Here is a tiny trained network, its code and every weight. The questions are about switching its units off for an input and a class, where a switched-off unit gives its printed mean instead of its output.

import numpy as np


def w(rows, s, z=0):
    codes = np.array(rows[::2]) - 128.0
    scale = np.full(codes.shape[1], s)
    scale[-1] = z or s
    return codes * scale


def f(y):
    return y / 2 * (1 + np.tanh(0.7978845608 * (y + 0.044715 * y**3)))


def log_softmax(a):
    a = a - a.max(-1, keepdims=True)
    return a - np.log(np.exp(a).sum(-1, keepdims=True))


def net(x, mask):
    res = np.array(x, float).reshape(1, 8) / 4 @ E
    y = f(res @ A[0][:, :-1].T + A[0][:, -1])
    res = res + np.where(mask, y, B[0][:, -1]) @ B[0][:, :-1]
    return log_softmax(res[-1] @ U[:, :-1].T + U[:, -1])


A, B = {}, {}
E = w([
[101,230,208,143,120,155,200],'x0',
[162,44,150,185,238,112,50],'x1',
[142,110,140,108,190,171,73],'x2',
[143,24,130,85,71,123,212],'x3',
[144,9,118,76,101,157,177],'x4',
[142,78,145,160,129,114,64],'x5',
[79,122,5,76,51,47,128],'x6',
[121,163,253,199,182,206,101],'x7',
],0.0054)
A[0] = w([
[117,142,98,89,132,137,88,95],'neuron 1',
[162,114,244,183,196,172,94,228],'neuron 2',
[114,129,73,135,145,81,70,236],'neuron 3',
[134,8,64,72,72,112,188,250],'neuron 4',
[165,138,69,148,115,108,75,205],'neuron 5',
[118,237,149,122,87,138,170,218],'neuron 6',
],0.014,0.0018)
B[0] = w([
[127,110,128,162,114,101,125,145],'neuron 1',
[72,76,242,154,200,136,106,250],'neuron 2',
[122,136,63,155,89,141,70,181],'neuron 3',
[214,6,88,48,131,139,220,246],'neuron 4',
[120,117,68,153,127,107,95,168],'neuron 5',
[142,245,145,113,100,131,180,200],'neuron 6',
],0.02,0.015)
U = w([
[62,87,237,197,205,168,88,255],'0',
[127,254,163,136,81,140,189,209],'1',
[115,122,64,202,87,102,28,7],'2',
[209,30,112,60,116,148,205,70],'3',
],0.006,0.00081)

Each question gives the input, the list of numbers given to net, and the class t.
The units are the neurons (one row each of A and B). Each row of codes is followed by its name. A weight is (code - 128) times the scale printed after its matrix; where a second scale follows, it is the last column's (A, B and U).
mask holds one flag per neuron, in row order. A switched-off neuron (its flag False) gives its mean, the last column of its row in B, instead of its output. The means were averaged over made-up inputs and are rounded, as every weight is.
A unit's drop is (log p(t) with every unit on - log p(t) with that unit switched off) / (log p(t) with every unit on - log p(t) with every unit switched off).
The circuit of an input: a set's keep is (log p(t) with only the set's units on - log p(t) with every unit switched off) / (log p(t) with every unit on - log p(t) with every unit switched off). Starting from all 6 units, units are removed one at a time, each time the one whose removal leaves the highest keep (on an exact tie, the one counted first), for as long as the keep stays at least 0.8.
units of the circuit, in order: the units of the circuit, biggest drop first
k most important neurons: the k neurons with the biggest drops, biggest first
drop of u: that unit's drop, to one decimal
input [-3,-4,-4,-5,-4,-6,6,-5], class 2: units of the circuit, in order	(neuron 3)
input [7,3,5,3,-6,-4,-2,-1], class 0: 2 most important neurons	(neuron 2; neuron 4)
input [4,1,0,3,-8,8,6,-6], class 2: units of the circuit, in order	(neuron 3; neuron 4)
input [0,-3,0,5,0,-8,-3,8], class 0: 2 most important neurons	(neuron 2; neuron 4)
input [0,-3,5,-1,-8,-6,-1,-8], class 1: 2 most important neurons	(neuron 6; neuron 4)
input [-8,7,8,-5,3,0,5,4], class 2: 2 most important neurons	(neuron 3; neuron 5)
input [-6,6,5,1,-2,-4,8,8], class 2: 2 most important neurons	(neuron 3; neuron 4)
input [-5,1,-3,-6,1,-5,4,-1], class 2: drop of neuron 4	0.1
input [4,-4,7,-8,-7,5,-1,-8], class 1: drop of neuron 3	-0.1
input [1,-3,8,-6,-7,-6,8,4], class 1: drop of neuron 5	0.0
input [-4,0,3,-2,0,-5,-4,-3], class 2: units of the circuit, in order	(neuron 4; neuron 2)
